Here is a tiny trained network, its code and every weight. The questions are about switching its units off for an input and a class, where a switched-off unit gives its printed mean instead of its output.

import numpy as np


def w(rows, s, z=0):
    codes = np.array(rows[::2]) - 128.0
    scale = np.full(codes.shape[1], s)
    scale[-1] = z or s
    return codes * scale


def f(y):
    return y / 2 * (1 + np.tanh(0.7978845608 * (y + 0.044715 * y**3)))


def log_softmax(a):
    a = a - a.max(-1, keepdims=True)
    return a - np.log(np.exp(a).sum(-1, keepdims=True))


def net(x, mask):
    res = np.array(x, float).reshape(1, 7) / 4 @ E
    y = f(res @ A[0][:, :-1].T + A[0][:, -1])
    res = res + np.where(mask, y, B[0][:, -1]) @ B[0][:, :-1]
    return log_softmax(res[-1] @ U[:, :-1].T + U[:, -1])


A, B = {}, {}
E = w([
[122,155,113,179,146,172,168,124,59,48,125,129],'x0',
[122,11,142,248,25,106,153,99,200,78,111,76],'x1',
[119,48,251,228,220,139,136,86,89,56,103,173],'x2',
[164,108,136,106,143,50,60,165,89,77,124,141],'x3',
[199,168,75,126,194,118,255,141,157,169,162,165],'x4',
[157,169,81,185,186,234,153,69,176,147,164,245],'x5',
[117,114,85,133,140,140,65,148,34,178,134,64],'x6',
],0.0061)
A[0] = w([
[121,129,114,211,42,190,181,105,146,94,136,87,202],'neuron 0',
[122,159,88,76,140,161,147,140,103,220,135,21,175],'neuron 1',
[139,127,67,136,83,110,108,144,129,158,139,117,140],'neuron 2',
[130,131,152,133,119,153,127,94,175,141,164,116,193],'neuron 3',
[124,96,110,150,133,151,97,130,93,140,96,123,135],'neuron 4',
[152,111,91,116,43,82,143,130,232,184,140,129,255],'neuron 5',
[140,180,84,126,181,193,189,120,154,164,145,220,200],'neuron 6',
[114,120,143,181,122,219,53,93,104,112,127,126,195],'neuron 7',
[117,142,103,135,155,169,146,115,134,147,136,172,143],'neuron 8',
[168,140,104,106,150,81,131,147,103,120,163,95,195],'neuron 9',
[151,148,108,106,141,161,179,127,144,139,114,177,144],'neuron 10',
[115,125,137,176,141,93,153,135,151,120,155,138,129],'neuron 11',
[129,202,100,8,93,107,84,159,95,116,139,100,212],'neuron 12',
[134,122,138,129,166,142,70,130,62,110,115,110,133],'neuron 13',
[137,122,135,109,173,89,80,136,129,145,146,167,71],'neuron 14',
],0.013,0.0034)
B[0] = w([
[172,95,129,60,122,132,111,133,70,128,32,70,188],'neuron 0',
[131,99,114,86,62,153,65,134,85,122,31,136,201],'neuron 1',
[111,83,142,101,117,85,85,151,104,131,88,149,156],'neuron 2',
[133,141,91,122,78,87,70,166,100,83,137,154,153],'neuron 3',
[149,207,67,129,146,171,124,113,145,77,152,228,143],'neuron 4',
[41,143,104,146,82,161,20,137,93,187,121,244,195],'neuron 5',
[115,166,175,167,180,80,161,119,215,106,255,162,252],'neuron 6',
[44,162,116,146,92,110,76,156,149,211,179,244,176],'neuron 7',
[82,133,164,147,165,101,153,133,162,109,158,141,177],'neuron 8',
[83,136,137,115,85,167,73,112,140,151,113,143,166],'neuron 9',
[121,101,148,204,156,122,138,112,158,137,174,176,186],'neuron 10',
[136,195,63,75,133,181,155,130,111,158,143,49,150],'neuron 11',
[102,97,76,125,51,158,47,141,66,199,60,156,226],'neuron 12',
[116,130,122,140,116,113,121,120,214,176,174,202,166],'neuron 13',
[138,136,90,147,124,159,200,119,97,75,110,69,150],'neuron 14',
],0.0095,0.018)
U = w([
[190,102,157,122,172,116,204,110,100,78,114,54,44],'0',
[99,110,105,104,74,154,83,150,74,174,65,153,248],'1',
[94,165,172,216,171,94,154,113,188,128,255,177,122],'2',
],0.0077,0.0016)

Each question gives the input, the list of numbers given to net, and the class t.
The units are the neurons (one row each of A and B). Each row of codes is followed by its name. A weight is (code - 128) times the scale printed after its matrix; where a second scale follows, it is the last column's (A, B and U).
mask holds one flag per neuron, in row order. A switched-off neuron (its flag False) gives its mean, the last column of its row in B, instead of its output. The means were averaged over made-up inputs and are rounded, as every weight is.
A unit's drop is (log p(t) with every unit on - log p(t) with that unit switched off) / (log p(t) with every unit on - log p(t) with every unit switched off).
The circuit of an input: a set's keep is (log p(t) with only the set's units on - log p(t) with every unit switched off) / (log p(t) with every unit on - log p(t) with every unit switched off). Starting from the 12 units with the biggest drops (on a tie, the unit counted first), units are removed one at a time, each time the one whose removal leaves the highest keep (on an exact tie, the one counted first), for as long as the keep stays at least 0.8.
circuit, biggest first: the units of the circuit, biggest drop first
top k neurons: the k neurons with the biggest drops, biggest first
drop when u is switched off: that unit's drop, to one decimal
input [-1,-4,-5,-5,6,7,5], class 2: circuit, biggest first -> [neuron 6]
input [4,7,3,-4,5,-2,6], class 0: top 4 neurons -> [neuron 12; neuron 5; neuron 1; neuron 9]
input [3,5,3,8,1,-6,8], class 2: top 4 neurons -> [neuron 12; neuron 1; neuron 13; neuron 0]
input [3,8,5,3,4,5,6], class 1: top 3 neurons -> [neuron 6; neuron 0; neuron 7]
input [-1,-8,-5,-2,-1,1,-7], class 2: top 2 neurons -> [neuron 6; neuron 10]
input [2,-2,2,-7,-3,-1,-5], class 2: top 2 neurons -> [neuron 12; neuron 1]
input [4,4,1,2,2,-8,0], class 0: circuit, biggest first -> [neuron 12; neuron 5; neuron 7]
input [5,-3,4,-6,-6,-5,1], class 2: top 3 neurons -> [neuron 12; neuron 1; neuron 13]
input [4,6,3,7,-1,-4,-8], class 0: top 2 neurons -> [neuron 12; neuron 5]
input [-8,-6,2,2,0,0,-7], class 2: top 2 neurons -> [neuron 1; neuron 0]
input [6,5,2,-5,-1,3,-7], class 1: top 3 neurons -> [neuron 0; neuron 7; neuron 3]
input [0,-6,5,-2,-7,0,-8], class 2: drop when neuron 1 is switched off -> 0.1
input [-4,-7,-3,-2,8,7,8], class 2: drop when neuron 6 is switched off -> 5.1
input [-5,-1,5,8,-5,5,8], class 2: drop when neuron 12 is switched off -> 0.1
input [8,-4,-1,5,2,5,1], class 2: drop when neuron 8 is switched off -> 0.0
